Below is a small trained network, with its code and all its weights. Each question gives an input and a class and asks what happens when units are switched off, that is, made to give their printed mean instead of their output.

import numpy as np


def w(rows, s, z=0):
    codes = np.array(rows[::2]) - 128.0
    scale = np.full(codes.shape[1], s)
    scale[-1] = z or s
    return codes * scale


def f(y):
    return np.maximum(y, 0)


def log_softmax(a):
    a = a - a.max(-1, keepdims=True)
    return a - np.log(np.exp(a).sum(-1, keepdims=True))


def net(x, mask):
    res = np.array(x, float).reshape(1, 3) / 4 @ E
    y = f(res @ A[0][:, :-1].T + A[0][:, -1])
    res = res + np.where(mask, y, B[0][:, -1]) @ B[0][:, :-1]
    return log_softmax(res[-1] @ U[:, :-1].T + U[:, -1])


A, B = {}, {}
E = w([
[126,66,3,147,138,136],'x0',
[110,156,99,54,24,170],'x1',
[254,106,131,116,124,170],'x2',
],0.0092)
A[0] = w([
[118,158,187,123,138,129,156],'n0',
[108,111,115,153,150,126,145],'n1',
[87,100,85,172,179,108,153],'n2',
[144,144,134,110,123,131,175],'n3',
[94,107,88,161,174,119,154],'n4',
[133,114,136,126,136,112,114],'n5',
[144,137,132,126,117,132,134],'n6',
[157,130,161,108,96,143,145],'n7',
[88,137,81,75,59,155,146],'n8',
[174,137,159,80,97,142,132],'n9',
[105,147,225,135,141,119,90],'n10',
[173,115,130,140,144,136,109],'n11',
[122,120,114,138,152,118,136],'n12',
[148,102,53,124,113,137,21],'n13',
[115,108,102,154,144,110,140],'n14',
[174,125,160,86,83,135,130],'n15',
[52,142,150,130,115,106,140],'n16',
[115,118,111,154,148,112,144],'n17',
[164,111,181,197,207,109,226],'n18',
[245,102,110,134,151,152,3],'n19',
[94,127,112,140,145,116,150],'n20',
[144,103,64,135,110,133,52],'n21',
[111,144,210,138,128,123,210],'n22',
[154,132,143,102,109,143,132],'n23',
[254,100,106,143,151,144,230],'n24',
[115,121,103,158,148,115,154],'n25',
[160,108,173,168,181,104,224],'n26',
[111,117,107,143,144,104,148],'n27',
[82,105,79,171,181,98,150],'n28',
[54,119,148,123,113,122,173],'n29',
[250,107,110,137,152,155,156],'n30',
[145,111,57,132,116,133,57],'n31',
[147,95,20,117,123,140,170],'n32',
[144,106,38,132,117,141,165],'n33',
[201,149,163,76,82,155,136],'n34',
[82,138,99,87,81,157,86],'n35',
[191,106,200,205,220,98,26],'n36',
[222,111,109,143,141,140,15],'n37',
[144,105,47,136,112,136,160],'n38',
[140,133,144,105,118,137,135],'n39',
[145,110,57,125,120,147,27],'n40',
],0.0072,0.0044)
B[0] = w([
[78,122,117,89,131,97,181],'n0',
[156,133,127,143,115,153,159],'n1',
[199,128,132,160,104,182,195],'n2',
[142,124,125,128,103,150,162],'n3',
[185,129,128,158,104,173,185],'n4',
[127,132,125,122,117,136,135],'n5',
[140,128,126,134,122,139,143],'n6',
[166,123,122,146,106,162,169],'n7',
[64,128,149,54,137,75,212],'n8',
[184,122,122,153,105,171,178],'n9',
[76,122,106,144,173,78,184],'n10',
[96,130,127,124,146,100,157],'n11',
[149,126,133,143,122,145,150],'n12',
[92,132,145,49,91,115,159],'n13',
[161,130,129,150,115,158,162],'n14',
[181,123,124,153,106,173,177],'n15',
[75,121,130,95,154,76,184],'n16',
[158,130,133,146,117,154,160],'n17',
[80,131,108,186,210,67,250],'n18',
[90,130,114,198,212,72,178],'n19',
[155,125,126,160,119,147,162],'n20',
[91,132,141,63,114,109,159],'n21',
[84,120,120,49,84,119,210],'n22',
[159,129,129,145,112,154,158],'n23',
[102,134,148,31,35,151,254],'n24',
[161,130,131,142,112,157,165],'n25',
[113,127,110,197,182,99,226],'n26',
[159,128,132,146,117,152,160],'n27',
[204,134,126,164,106,187,198],'n28',
[97,122,123,144,166,90,187],'n29',
[59,134,144,43,110,93,226],'n30',
[87,137,144,64,120,105,161],'n31',
[107,129,127,194,190,92,223],'n32',
[112,132,130,183,179,98,207],'n33',
[204,121,119,169,88,190,201],'n34',
[76,123,134,120,175,69,175],'n35',
[64,130,143,6,46,124,210],'n36',
[101,132,116,188,191,88,164],'n37',
[110,131,127,175,174,100,200],'n38',
[151,121,124,138,118,143,150],'n39',
[94,131,143,53,96,118,157],'n40',
],0.018,0.0072)
U = w([
[110,126,102,169,198,97,2],'0',
[105,131,163,51,78,128,221],'1',
[247,122,121,154,95,227,198],'2',
],0.012,0.00097)

Each question gives the input, the list of numbers given to net, and the class t.
The units are the neurons (one row each of A and B). Each row of codes is followed by its name. A weight is (code - 128) times the scale printed after its matrix; where a second scale follows, it is the last column's (A, B and U).
mask holds one flag per neuron, in row order. A switched-off neuron (its flag False) gives its mean, the last column of its row in B, instead of its output. The means were averaged over made-up inputs and are rounded, as every weight is.
A unit's drop is (log p(t) with every unit on - log p(t) with that unit switched off) / (log p(t) with every unit on - log p(t) with every unit switched off).
The circuit of an input: a set's keep is (log p(t) with only the set's units on - log p(t) with every unit switched off) / (log p(t) with every unit on - log p(t) with every unit switched off). Starting from the 12 units with the biggest drops (on a tie, the unit counted first), units are removed one at a time, each time the one whose removal leaves the highest keep (on an exact tie, the one counted first), for as long as the keep stays at least 0.8.
circuit, biggest first: the units of the circuit, biggest drop first
most important unit: the unit with the biggest drop
top k neurons: the k neurons with the biggest drops, biggest first
drop of u: that unit's drop, to one decimal
input [1,3,-4], class 0: circuit, biggest first => [n24]
input [-7,-5,6], class 1: top 2 neurons => [n36 n24]
input [7,1,5], class 1: top 2 neurons => [n24 n18]
input [5,7,0], class 0: top 2 neurons => [n32 n24]
input [7,2,2], class 1: top 4 neurons => [n18 n24 n26 n13]
input [-6,0,-7], class 0: top 3 neurons => [n24 n36 n10]
input [6,6,-4], class 0: top 2 neurons => [n24 n32]
input [-8,-7,3], class 1: top 2 neurons => [n36 n22]
input [-3,-8,5], class 1: top 4 neurons => [n36 n24 n30 n32]
input [-1,-6,1], class 1: top 2 neurons => [n36 n32]
input [-5,-4,8], class 1: top 2 neurons => [n24 n36]
input [-7,0,-7], class 0: top 3 neurons => [n24 n36 n10]
input [-6,1,5], class 2: drop of n23 => 0.0
input [0,3,8], class 2: most important unit => n34
input [6,7,-2], class 0: drop of n32 => 0.5
input [-7,-7,6], class 1: drop of n36 => 3.9
